Levels
[-204   65   52  -72 -126  465   10   48  -87  238 -254 -308  397  114
   15  -62 -378  117   93  -53 -138  103    8  101  413   44  319 -174
 -160   35  -92 -109  103  101  290  116 -462] | 19
[  49  -19  133   99  140 -185  283  214  -53   91   87  113 -155  388
 -327 -376 -107  -36  -23  -64  162 -153  196 -180 -135  -62 -320  -53
  184  -12  -83  245 -110  341  -23   -2  264] | 31
[-323 -250   25  -51 -156   24  -45  520  131   45   93   64 -471  -51
   60   36  258   28  306  307 -529  540 -343  -76  -41   80   70  101
  -80 -621  140 -383 -169  264  124   82  123] | 32
[  28  -88  141 -128 -154  -97 -188   36  151  -11 -166 -292  -92 -114
  -67   -4  197  -33  142   21 -145  169 -253  -34 -212 -244   30  -30
   92  -23   11 -180  151   34   56  113  -23] | 21
[ 156 -135   42  381  166  176  316  339  -23  288 -140  -86  117  293
  -44  -31 -347  126  238 -336   88  274 -165    0   57  148 -182 -119
 -253  262  -36 -154 -290   90   97  135 -115] | 32
[-397 -142   85 -495 -399   -8 -490  193  118 -169   24  -82 -368 -336
  224   60  451  -47  138  324 -577  312 -314   -2 -187 -173  267   70
   84 -635  -20 -262   86  240   53    8   11] | 18
[ 233  -99   94   38  -32 -128  -25   33  129   23 -156 -202  -65  -12
  -62  -12  125   -7   96 -174   69  113 -180 -140 -135 -145 -136  -93
   75   92  -11 -160   -2   55  -58   92   63] | 25
[-304  -71   35 -350 -343  104 -347  263   53 -136  -53  -27 -234 -304
  289  134  339   38   33   73 -325  281 -282  -30  -20   35  254  -18
 -136 -526 -128 -335  -49  301   -4    2  -92] | 24
[ 253  -39   59   66   56   31  -51 -121   -4  128 -185 -181  215  118
  115  -17 -215   10  118 -300   77   48 -121  -12  -25 -126  -75 -196
   54  345  -72  -26  -82  -13  -34   68  -96] | 14
[ 451  148   56   95  247 -391   -2 -280 -110  -54 -243   96   14  133
  122  -59  -43  -86 -333 -604  555 -259 -196 -192 -145  -92 -259 -201
  239  480 -294   -3 -174  273 -254   21  309] | 22
[-172    6  165 -242 -169 -255 -150  197   87 -142    2   10 -374  -65
 -121 -118  365  -76  -40  159 -122   29 -146 -109 -297 -158   15   22
  133 -331  -64  -73   96  324  -18   19  205] | 25
[ 263  118  112   70   63  -42  185 -220   99  152   61  -48  176  433
 -284 -299 -220  -48  152  219   97 -263  497 -233  206 -167  -46 -345
  311   92  250  315  142  -43 -106  -40   33] | 1
[-306 -131   27 -365 -348  -11 -366  158  175 -120  -30 -116 -361 -306
  156   86  459  -29  127  343 -497  344 -306 -111   22 -102  271   42
   95 -660   78 -391  105  218   60   49   42] | 23
[ 478   19   56  -66  134 -295  -14 -434  -34  -18  -83 -108  132  205
 -100 -318  -73 -119 -203 -364  411 -422  258 -311  -37 -320 -374 -191
  535  316 -177  311    4  154 -250  -47  271] | 19
[-118  -87  -10   84  -18  111   23  330    2  100 -134   61 -174  -12
  218  151   18   81  115  -99 -176  425 -418  -47  151  216  121  -55
 -214 -212  -30 -445 -245  257   83  106  -10] | 29
[ 285  390  200  204  360 -658  116 -144  -54  -72  -70  470 -260  396
  -26  -73   -4 -168 -246 -141  448 -274 -199 -100 -372  -42  -81 -291
  205  429  -16   99  -98  287 -262   -8  494] | 1
[  35   83  151 -213    4 -272 -125 -122  -51  -77   31   68  -93  171
  -68 -278   31 -123 -123  -36   78 -274  113 -100 -259 -257 -130 -110
  344   26 -148  283   40  275 -116  -58  219] | 14
[ -70   82   91 -234 -139  105   19 -126  -31   63  -34 -206  184  192
 -263 -372 -118  -16  -92   88   46 -304  430 -173  245 -181   26 -148
  281 -153  -90  260  224  228   64  -24  -87] | 22
[ 196  368  182  223  344 -631   52 -104  -72  -55 -147  370 -229  349
   -2  -41  -43 -157 -237 -198  406 -206 -342   16 -432  -60  -54 -226
  134  489  -65   14  -77  278 -151   44  413] | 9
[-226   44   64 -140 -206  516   18   48  -57  229 -195 -382  428  117
  -90 -150 -351  125  114   30 -152   24  194   62  435   -6  297 -174
 -116  -59  -73   -5  182   85  289   88 -509] | 20
[ 117   90   -2   26  142 -160 -179  -88 -128  -16 -301  136  -62  -54
  458  211  -37  -21 -175 -459  129  175 -609    6  -24   78   86 -138
  -18  245 -243 -373 -264  279  -75   88  136] | 18
[  95    3  110 -205  -63 -291  -36  -38   28 -122   73   41 -206   98
 -182 -306  220  -99 -158  -15  146 -270  221 -291 -145 -205 -229  -71
  366 -204 -123  208   32  336 -183  -72  308] | 26
[ 485 -160   64  282  246 -270  258   58   26  103   -2   18  -78  311
 -158 -217  -97  -28   57 -411  342  -64   46 -262 -206 -106 -553 -109
  201  304  -80  129 -282  147 -209   21  318] | 31
[-104  210   95  106 -135  460  101  126   26  244 -108 -187  458  299
  -58  -36 -430  142  259  121  -37  -12  301  153  309  121  362 -395
 -372  114  126   58  130  -74  144   33 -589] | 5
[-255 -141  -16 -348 -283  107 -341   20   98  -24  -49 -149 -171 -211
  219   44  230  -18  141  263 -491  300 -212 -101  192 -102  265  -11
  161 -530   60 -305   62  169   90   43  -31] | 18
[ 623  266  101  268  364 -560  105 -336  -16  -48  -70  327  -34  376
   64  -72  -87 -136 -195 -384  612 -359   14 -226 -239  -82 -280 -393
  271  581  -25  185 -188  126 -437  -61  421] | 2
[ 179  279    5  290  181  -36   58  -72  -39  121 -207  180  150  262
  265  168 -277   26   -3 -205  230   40 -207   37  174  201  211 -390
 -198  337   54 -215 -163   79  -81   52  -85] | 6
[-272 -102   75 -254 -253  -35 -369  198  144  -66   -7  -29 -309 -185
  238  134  292  -34  257  304 -523  386 -384   55 -187 -105  260  -18
  -12 -412  111 -309   20  113   52   48   -5] | 12
[-256  105   64  -92 -195  531  136   -6   10  304   28 -308  470  398
 -295 -356 -482   89  262  410 -247 -147  645   10  558  -51  302 -285
   25 -196  190  289  294  -12  274    3 -506] | 10
[ 341 -145  137  288  148 -166  234  157  113  153 -134 -177  -51  213
 -249 -104  -55    5  187 -242  165  141 -160 -131 -222 -123 -329  -76
   38  308   35  -72  -95   19  -16  136  125] | 29
[  73  315   51  234  176 -214  -16    8  -22   33 -189  293  -77  198
  277  208  -97  -21  -50 -109  163   93 -385   66  -26  183  253 -321
 -184  247   54 -291 -146  165  -84   59   60] | 6
[-310  -51  162   30 -162  379  192  495   17  226  -85 -225   97  171
 -251 -131 -200  145  257  111 -224  241   16  103   90   83  153  -55
 -325 -152  -15  -80   48  155  306  119 -360] | 29
[  -6  -79   41 -157 -122 -184 -289    5  116  -84 -170  -92 -267 -219
  206  141  316  -53   44   -7 -200  283 -477  -89 -110 -123  105  -17
  114 -183   -7 -392   -3  155  -19   94  138] | 21
[-133  251  200 -135  -37 -258  -50   78   32  -85   99  279 -237  223
  -77 -135  114  -89  -20  304  -44 -145   79  -52 -210  -62  164 -220
   96 -162   79  144   77  258 -107  -64  165] | 1
[-193  -30   70 -277 -251  303 -207   75  -38   49 -106 -221  183  -56
  123  -62  -89   67   85  -43 -204   64   24   50  106  -71  188 -113
  -65 -151 -161  -18   46  158  101   17 -309] | 18
[-328   -5  100   32 -165  657  333  375  -61  361  -73 -325  404  337
 -347 -285 -486  199  244  144 -177   74  394   43  502  139  211 -150
 -280 -172   -3   89  115  137  384   91 -553] | 29
[ 612  255   56  369  384 -439  109 -278  -22   21 -177  306   28  324
  215   97 -164  -76 -127 -465  559 -159 -204 -147 -133   38 -166 -412
   88  649  -10  -40 -269   71 -370    4  299] | 2
[ 343  201  145  -70  235 -622  -48 -320 -118 -159 -114  185 -158  192
  -61 -260   89 -190 -432 -410  532 -460  -56 -222 -369 -266 -332 -129
  482  368 -311  238  -45  387 -278  -37  519] | 20
[ -77   59   64 -110 -145 -195 -220   28  186  -72   70   80 -269   27
   80   25  248  -80  177  382 -267  115  -69  -82  -90 -102  190 -176
  114 -330  250 -133   85   83  -86  -15  111] | 7
[-322   84  121 -289 -283 -158 -332  240  175 -181  135  234 -457 -116
  195  126  434  -63  175  520 -453  234 -197  -18 -205  -17  360 -133
  -44 -592  203 -216   50  206  -95  -53   92] | 2
[-247   22  191   28  -60  159  171  513  -84  108  -44    9  -28  198
 -160 -143 -146   99   79 -106  -13   98  -44  101 -174  102    3  -49
 -317  -34 -196   27 -102  324  147   56 -162] | 30
[-348 -128   27 -425 -386  115 -503  222   64 -153  -80  -65 -262 -411
  435  222  376   22  104  100 -495  409 -456   42  -84  -22  325   20
 -117 -539 -112 -424  -50  247   28   26 -111] | 19

Stage of each row
[  22 -107  169  -65 -147  181   72  -90  -58 -215   45 -161  -71    7
  129   12   17  401 -167 -125   -7   64  129  -66   71  151 -243 -263
 -128  240  -12  -14  -45   16  311 -147  -88] | 9
[ 262 -169  257 -208 -147   59   97 -199 -193  169  286 -242  469  330
  197  -88   70   25 -266 -104   78  -29  189 -270  -31  294 -158 -248
 -313 -220 -304 -208 -224 -237  -36   63  144] | 11
[  34  158  121 -167  144  -75  -38 -101 -140   33   95   28  204   19
  -22  -67  -48   13  -71  126    6   46  188   20  118 -130 -338  219
 -285 -263  191 -164  197 -109 -265 -112  390] | 22
[  27   54    9   31 -167  186   36 -110  -72 -339 -134  -51 -113  -10
   35   64   76  317  -17 -118   18   43   94  -55   17   20 -244 -175
  -18  291   12   16   39   41  197 -158 -155] | 10
[  37 -335 -350  106 -100 -117 -171   66  188  311  217  167   -3  288
   19  142  162 -477  -74  301 -139    5  -34  -56 -127  -18  765 -225
  188  -43  117  -91 -185  -32   73   36 -532] | 7
[  70   49  261 -143  -52   67   55  -39  -77  -21   45  -41  238  169
   14  -64 -172  220  -90 -224  181  220  118 -207   73   71 -389   70
 -170   15 -162  -56  -46 -193  264 -116  169] | 16
[  44  126  254 -172  -42   73   41 -171 -401 -211  -44 -234  214    4
  120  -43   62  304 -130  -45   21   54  275  -93   96   66 -883   86
 -281    8  -71 -107  163 -206 -156   -6  413] | 18
[  98  272 -296  332  123  -28 -124  -87   38 -580 -628    7 -315 -162
 -173  318   29  196  131  164 -103  110  -82   53   91 -291 -224   39
    5  482  314  117  336  109  -53 -122 -216] | 19
[ 140  258  -14   90  -73  178   52 -228 -122 -566 -309 -240  -81   -4
  -41   59  113  327   73 -183  114  -15  200 -194  -11  -48 -451 -239
  -26  444   22   46  112  108   38  -62  -91] | 10
[ 174  142  169 -111   23   -5   24 -146 -190  -39   -5 -105  353  195
  -12  -46  -49   48  -67  -93  148   91  171 -216   33    4 -435   91
 -235 -107 -127 -126   34 -212 -115   -9  283] | 18
[-277 -173  106 -213   55 -113  -61   97   27  232  171   43   79  125
  167  123 -200   17 -196  173 -106  288  -21   15   55  -49 -294  354
  -40    9  -18  -13   85 -300  231  -20  176] | 23
[ 100  286 -225  107  276 -180 -134  -60  183  -82 -204  185   15   48
 -235  120 -106 -217  125  206   30   94  -20   -1   57 -372  176  217
  -74  -48  355  -48  243   45 -225 -131   21] | 23
[  13   31  425 -332  -18   47  100 -114 -277   89  216 -205  464  240
  138 -133 -155  200 -203 -199  183  180  241 -261   54  129 -774  195
 -282 -133 -296 -132  -17 -362   56   20  517] | 19
[  83  111 -128  133   12  -10  -92   15  130 -206 -212   70 -144   10
 -132   85  -23   60   91   19   35  146   52  -80   63 -118   82  -93
   27  242  220   33   51   92  206 -159 -272] | 14
[  -9  -35   40   32  231 -110  -48   -4  226 -118 -180  -42 -139  -62
   32  248 -263  257 -168  169 -132  235 -157   78  176 -106  -62  119
 -218  215  213   45  179  -32  241 -138    6] | 24
[ 282   53 -298  151  -89    3 -149 -139 -104    6  115  157   79  101
 -164  -45  334 -359   67   77   56 -225  181  -27  -62 -110  479 -280
   15 -228  254 -256   -6  175 -314  -64 -282] | 4
[ 121  125 -152  265   -2  146  -21 -120  116 -617 -392 -124 -424 -174
  -90  180   80  402   53  -23  -53   15   45    2   89  -96  -11 -374
    1  582  320  110  135  304  231 -204 -406] | 9
[-104  103  123 -155  -94   67  -27   35 -155   35  101  266  100   11
  -41  -94  -73  125    1  -47   64  166  121   57  109  -88 -339  283
 -110 -197   71 -108  114 -148   71 -269  220] | 18
[   2  -63 -148 -119  131 -262 -140  -31  109  344   99  161  186  121
  109  204  -51 -338 -151  401 -190   66 -134  120    6 -118  247  287
 -197 -344  123 -164  139 -186 -216    3   97] | 27
[ -43 -228 -110   93 -160  103  -42  -40   -2 -193  -33 -145 -185   71
  128  193  127  150 -131   27 -105   54   31  -69  -50   78  -12 -282
  126  426   -9   38  -47    5  307   18 -378] | 6
[ 191  346  -33   82  -99  145   28 -188 -142 -439 -302   -4   38   20
 -132   11   75  206  146 -197  168   19  143 -146    9 -104 -355  -67
  -73  180   12  -26  124   49  -47 -162  -17] | 13
[  86  -57 -337  106  -69 -120 -200   41   31  121   37  260  -79   40
  -77   49  243 -353   62  360 -167  -38   95   97    7 -113  481 -118
   35 -183  366 -126   23   75 -187 -121 -333] | 12
[-190  222 -263  104  208 -155 -126   -1  286 -290 -446   29 -275  -56
  -29  405 -200   47   78  185  -89  257 -204   27   -1 -346 -138  330
  134  498  193  168  337    3  207  -19 -146] | 27
[ -58  227   95  -57  155   -8   19 -195 -113 -436 -353 -313  -35  -82
  121  244 -104  384 -100   34  -52  138   35  -44   70 -118 -823  204
 -185  404    5   64  341 -113  -22   45  287] | 25
[ 116  109  235 -144   75   27   74 -236 -240 -180  -87 -206  252   33
  130   80  -69  305 -210    0  -17   46   61  -38   98   21 -668  152
 -401  -50 -103 -113  200 -221 -190  -32  442] | 23
[  15   76 -434  349   55  -98 -198  102  317 -306 -454  139 -404  -12
 -192  307    0  -76  183  194  -84  205 -113  -40    5 -256  364 -101
  266  535  342  174   98  168  296 -106 -625] | 14
[-180 -418  -71 -103 -208   -7  -90   45 -112  148  232 -128  -69  113
  301  125  218  -45 -234  283 -269   48  133   11  -47  178  -50 -189
   87  140    5  -39  -92 -158  165   95 -241] | 9
[  86 -130  273 -194   27  -18   55 -105 -125  144  142  -76  339  167
  162   53 -158  173 -301   21  -30  144  -18  -47   99  117 -349  153
 -379 -213 -181 -148   15 -324    8  -54  341] | 21
[  38 -108 -385  169  -69  -52 -178   62  205  131  121  290 -118  174
 -156   65  148 -407   90  165  -12   -4   21  -26  -92 -171  745 -185
  253    6  273  -80  -87  133   82 -103 -535] | 6
[-150  -53   68  -41  -75   25  -70   55 -132 -186 -119  -96 -154  -77
  110  100    4  293  -87   82 -109  214  131    9  114   23 -531   51
  -22  303  102   50  125 -103  260  -70  -17] | 16
[-132 -237 -185  -19 -185  -25 -124   25 -112   38   65  -38  -91   83
  187  139  249 -114  -95  288 -229   32  127   12  -59   57  -42 -122
  124  147   76  -22   -5 -101   39   64 -265] | 11
[ 101 -136   75  -57 -114    2  -31   28  -24  165  109  178  152  118
   38   13  -54   43 -135   36  -24  148  -23    8   93   91   74   26
 -195 -213  -18 -128  -75 -164  161 -192  -35] | 16
[  72 -366   22  -38 -119  -52  -58   64   90  247  170   22   74  177
  159  102  -15  -17 -240  152 -142  149  -50  -33   47  194  282 -168
 -125  -52  -32  -75 -190 -157  299  -60 -250] | 13
[ -21  -65 -155   26  -66  -56 -166   58  -65   -8   29  123 -184 -113
    7    6  208  -50   -4  309 -196   12  189  145  107  -43   88 -113
  -39  -46  411  -84   90   86  -51 -152 -194] | 13
[ 116 -395   28  -39 -152   44  -27  -12   40  248  354   33   79  179
  126   10   78  -34 -265   64  -83   -4   27  -13   21  199  442 -322
 -117 -143    8 -169 -225  -40  215  -99 -267] | 6
[ 164   58  174 -209   37  -47   50 -176 -148  221  172   69  515  264
   57  -13 -113  -82 -179    0   78   48    0  -85   17   -7 -220  266
 -369 -454 -201 -233   47 -334 -271  -58  434] | 23
[  76 -213   61 -106  -75   19  -32  -21    4  159  318    2   54   92
   79  -98  100   -9 -163  105  -60  -15  197  -17   62  124  234 -270
 -151 -158  173 -156 -128   26   84 -130 -115] | 9
[ 137 -165  122 -166   82 -151  -37   -5   53  469  313  165  435  313
   27  -18 -179 -242 -217  135   17  146  -45  -68   56   21  221  191
 -291 -489  -64 -219  -95 -303  -57  -80  204] | 21
[ 172   35   39 -138  -70  -47  -55  -92 -176  164  210    3  308  194
    4 -146  151 -203  -33   72   63  -34  288 -146    1   49  -47  -86
 -166 -312   53 -208  -58 -103 -221  -22  101] | 13
[ -53  345   61  -73  103   39   22 -140  -28 -307 -241   67   -6  -89
  -43  120 -169  292   28  -61   59  137  -20   55   93 -236 -509  337
 -177   98   87  -11  331  -47  -18 -205  286] | 25
[  26 -227 -184  113  -69  -27 -129  -27   -2  -57   40 -217  -83  161
   72  165  177 -129 -112   73  -36   19  115 -181  -98   40  130 -311
  197  366   35  -24  -79   23  205  181 -414] | 4
[   6  -40 -289  221   -6   13 -125  -53   74 -384 -246 -160 -379  -77
   -5  210  204   81   22  208 -165   -4  112  -16   -1  -94   80 -347
  148  529  338   90  101  210  103   -7 -459] | 8
[ -42  212  391 -257   32  105   95  -89 -195 -134   71 -101  247   78
    1 -151 -212  360  -65 -277  234  213  256 -188  119  -18 -797  226
 -228   14 -101  -65  105 -186  150 -144  468] | 19
[ -91   -9 -196   78  -28  -71 -169   80   -6 -133 -131   36 -244  -69
  -14  104  130  -23   51  250 -145  118  152   31   57 -101  -60  -55
  106  237  325   32  117   54  100  -64 -258] | 14
[ -36  -52 -532  266  -16 -192 -291  139  151  -23 -229  263 -314  -16
 -118  243  207 -369  144  470 -248   84  -26  111  -14 -235  487  -47
  248  168  447   33  112   95  -24  -60 -561] | 14

Stage of each row
[ -61    8   19   -2   61  102  -30  -66  138  140  -87   76 -180  -19
   76  154  124  -49 -264   43   86  -57  -45  122   31  107 -275  205
  -48   70 -308   -8 -123  -13 -129  -84   -7] | 10
[ 228  -45 -305  -60 -116  -92  -85 -121 -183 -197 -194  -56  406  -89
 -179 -395  107   96  191  -96 -279  -66  134 -156  136 -100  172 -103
  203  -87  250  -45  -60  181   36  150   95] | 22
[ 224  268   50  -22 -229  103  161 -322 -134  -82    3 -235  173  160
 -242 -135  101 -107  -21  123   46   48 -373   69 -292   16  -88 -194
  -79 -248  114   47  279  227   19 -372  130] | 29
[ 284  274   19   22 -163   -8  230 -257 -201 -133   10 -260  134  149
 -223 -316   96   41   25   19  -73  138 -168  -45 -245  -47  103 -105
  133 -199  161  107  162  212   26 -203    0] | 29
[  73 -101 -211  -90   95   -3   77  173   75  177  -91  296  150  -11
  -27  -85   72   95  201 -211 -187 -255  140  -49   89  -14 -205  204
  -10  179  -42   33 -362   67   11  156  146] | 9
[ 137   79  -12 -271  215  -36  137  136   35  -17 -124  -69 -111  160
  107   32    8  147  -13 -195  -15   33  222 -170  -42   56  -90   31
 -277 -129  -45  183  106   73   49  289 -135] | 8
[  77  168 -104 -114 -239   11   34 -184 -197  -93 -100 -338  -74  178
  -81  -34  219 -190 -203   96   85  113 -177  -71  -37  312  142 -254
 -126 -280  -74  166  234   90   37 -342  -28] | 13
[ 113  -11 -161  144  -64  -72 -193 -203  -53  -96 -166  -33  111 -157
 -179 -265  299   29 -227   38 -241   11  131   -5  149  -98  133  179
  556   81   57 -157 -253   21 -106   39  -71] | 20
[ 276  248  -65   71 -196   58   77 -317 -226 -177  -76 -332  257  135
 -249 -290  123  -38  -40   48  -62  136 -206  -81 -179   -4  170 -147
  123 -204  204   70  142  200   23 -250   -7] | 28
[ 280  268   33 -123 -145  -47  204   22  -36  -21  -52 -218   65  298
 -115 -219  369  -15   35 -117  -77   25 -141 -229 -187   28   51  -74
   34   21  100  221    6   95   90 -158  -85] | 9
[  19   69  -24 -163 -183   -1  -88 -223  -43  -90 -120 -181 -102   12
  -60   59  229 -168 -263  171   84   16 -152   86    4  164  -98 -183
  -93 -251 -112  -31  288   77  -40 -204   45] | 16
[-131 -327 -406 -140   88 -250   60   74 -164  107  -33  421 -190 -315
  -43 -144 -133  166   92  -76 -308 -194  494  174  336  120  -45  165
  230 -140 -173 -117 -258   71  -35  308  208] | 17
[ 176  143   29 -147  171  -96   26   53   18  -83 -148 -204 -203  147
   30  -41  224  119 -261 -133  -71  159  279 -202  -19   28  104  111
   92  -83    3  125   46  -13   16  252 -318] | 10
[ 257  135   26 -213 -229 -174  109 -139  -69 -210  -75 -170  120   37
  -80 -373  286   87  134  -15 -125    5  -67 -108  -62 -143   -4 -207
  113 -110  114   42  232  189   23   15   44] | 19
[ 239  190 -170  -48 -186  -23  -61 -101 -185 -182 -201 -399  172  210
 -138 -221  353 -101 -126  -54  -80  134  -41 -298   11  153  340 -177
   92 -121  155  176   45   70   79 -150 -161] | 12
[  86   72   76 -182  119    9   -1 -246  -18 -144  -98 -131 -152  -51
  -13   77  -99   86 -244  105   61  112   82  134  -93  -29 -195  -44
 -139 -371  -39  -91  410  138  -64  161  -40] | 26
[ -34   67   55 -263  146   51  314   87   56  183   30  114 -279  140
  134  194 -145   41   13  -62  134  -83  -24  104 -142  189 -396   21
 -506 -162 -300  192  126  111    4   -1   97] | 6
[ 239  197  112 -147 -176  -86   21 -255  -50 -248 -105 -303   33   54
  -74 -245  273   36 -108   79  -25  120 -109  -60 -112 -112    0 -182
  101 -184   78    5  336  153  -26  -35  -68] | 21
[  85 -181 -386   52  136 -118  151   -2 -202   86   -7  365  168 -214
 -222 -312 -224  247  252 -163 -384 -161  384   93  131  -79   15  252
  334  -60  104 -100 -374  167    3  274  209] | 28
[  30  -61 -226  171   68    5 -140 -241 -133  -31 -126   32   24 -191
 -192 -125    8   41 -271   67 -193   32  201  118  126    7   87  221
  412  -87    2 -177 -208   48 -108   56  -25] | 25
[ 159  109 -107  267   28  122 -152 -339 -132 -181 -183 -257  199  -68
 -100 -228   26   60 -263   33  -69  206   43  -57   41  -57  211  156
  316  -37   44  -27 -114   92 -129  -19 -175] | 27
[  82  -53   82 -103  154   13   53 -152  125  -59  -68  160   34 -195
  102 -101 -163  255   73  -19  -21  -61  101  155   -9 -258 -392  150
  -60  -48 -120 -122  107  177 -148  304  106] | 26
[ 210  192  100 -128   69   -1  130 -209  -61 -138  -45 -189  -46   78
 -108  -59  -23   99 -130   29    6  139   11   38 -211  -77  -94  -46
  -55 -311   88    7  338  171   -4   76  -63] | 29
[ -55   11 -116  176  361  114  131  126   57  232  -81  238  -37    7
   69    6 -110  113 -131 -191 -131  -78  196    8   40   59 -134  452
   -8  247 -234  150 -600   10 -100  180  -88] | 1
[  79  166  121 -241   28  144  164   -4  110   53  -76 -105  -56  220
  127  161   32  -42  -22  -39  205  -34 -219  -28 -184  121 -340  -94
 -546 -109 -186  198  235  121    6  -98   33] | 7
[ 146  202   72 -136 -323  -17   -1 -271  -66 -176  -97 -328    9  101
  -62 -146  344 -140 -149  151   88   79 -307  -24  -91   75  -22 -273
  -42 -180  -49   64  332  130  -31 -307   15] | 17
[  73   51  -51   99  266  166    6   92  150  137 -159   95  112   70
   74   22   49   84  -92 -194  -55  -69   87 -107   12  -25 -160  350
  -53  261 -119  113 -422    3  -75  150 -112] | 5
[ 165   56 -321  141 -222   -1 -128 -301 -331 -240 -195 -300  319  -38
 -193 -390  121  -42  -58   26 -163  121   -2 -151  139  101  402 -135
  280 -154  142   43  -64  145  -16 -155  -25] | 22
[ -35  -53 -242  184   76   -3   19 -245 -216   59  -21   95 -121 -176
 -208  -87 -130   44 -255   89 -166   44  197  221   74  115   66  236
  362 -179  -83 -125 -201   72  -99  -38   34] | 27
[ 106  166    6 -159 -181    6  -54 -198  -77 -160 -148 -348  -70  130
  -14  -13  264 -137 -250  101  109  126 -148  -73  -34  174   46 -224
 -127 -245  -67   98  319   80   -6 -194  -83] | 14
[  77   52  148 -182  111  -70   13 -223   34 -185  -93 -121 -225 -113
  105  -41  -34  178 -220   82   48  138  141  104  -27 -117 -194    8
  -27 -258 -136  -72  369  124 -121  250  -95] | 23
[ 233   55  -17 -211 -127 -123  151 -132  -67 -156  -45  -19  179  -32
  -80 -338   67  159  252  -36 -143  -66  -20  -18  -69 -189 -135 -148
   16 -141  115  -13  206  240   13  108  157] | 23
[ 124   45   35 -262  162    7  137 -129  -14  -95  -49    1  -39  -19
   -6   46 -229  156   23  -12   35   18  105  115 -134  -70 -281  -64
 -310 -376   11  -31  396  213   -5  246   87] | 29
[  52   89  143  104  -92  -25 -112 -282  105  -92  -98 -102 -126 -137
   23 -159  318   27 -344  143   -3   88  -69  104   37 -134 -114  176
  382  110 -203 -112  -34   18 -214  -67 -113] | 19
[ -58   18  -45  171  -92  127   65 -349  -66  113   34  113  -57 -150
 -136  -19  -75  -63 -180  207   27  -48 -206  350  -61   61 -258  147
  133  -87 -224 -133  -68  127 -163 -316  209] | 27
[ -52  -27 -504  236  120   49  117   72 -331  238  -64   93  -28   83
 -205  -65  -75  -72 -144 -145 -238  -17  257  -65  141  428  332  264
  198  -19  -80  197 -627  -13   49 -148  -40] | 5
[ 245   66  -31 -158   -7 -177  -53 -117  -55 -256 -171 -179   67  -37
  -69 -297  221  164  -60  -55 -191   87  213 -144   43 -174  105  -49
  246 -130  161  -37  157  115   -4  285 -130] | 20
[ 131  203 -314  133 -106  146   25 -100 -326  -53 -178 -409  171  285
 -122 -123  106 -172 -160  -83   -6  178  -76 -294   11  404  441 -104
  -77 -138   30  336 -160   61   81 -335 -163] | 7
[ 257  160  -31 -116 -136 -222   74 -154 -190 -284 -106 -318  -17   44
  -72 -420  264  138  -58  -37 -171  196  148 -196    9  -66  280 -129
  304 -178  117   94  178  126   15  107 -179] | 19
[ 197  100  -53 -269   11   16  138  118   51   33 -109  -16  148  208
  -31  -28  149   16  167 -167  -43 -132  -48 -161 -109   28 -179  -83
 -301  -38   68  152   55  125  100   56   70] | 8
[  31 -184 -251   93  184 -117   44  -81 -111    8  -56  281   20 -301
  -55 -293 -190  298   64 -101 -301  -54  423  109  200 -137  -14  323
  397    3  -53 -130 -325  111 -114  359   61] | 25
[ 137   30 -391  108 -287  -82  -84 -239 -384 -201 -164 -264  246  -27
 -220 -415  189  -76  -37   21 -210   94   35 -158  185  187  470 -164
  334 -165  120   74 -116  124   19 -207    2] | 19
[ -65   40   95  -72  126   90  198   37  178  265   26  217 -264   42
   92  184   20   12 -119  -13   87 -134  -77  184 -101   87 -456  247
 -189   86 -352   60 -137   26  -97  -77   82] | 7
[   5 -181 -469   46   69 -164  123  165 -221  152  -57  271    9  -98
 -102 -282  -10  141  150 -233 -357 -129  428  -83  273  166  214  247
  337   69  -52   88 -557   35   28  163   65] | 11
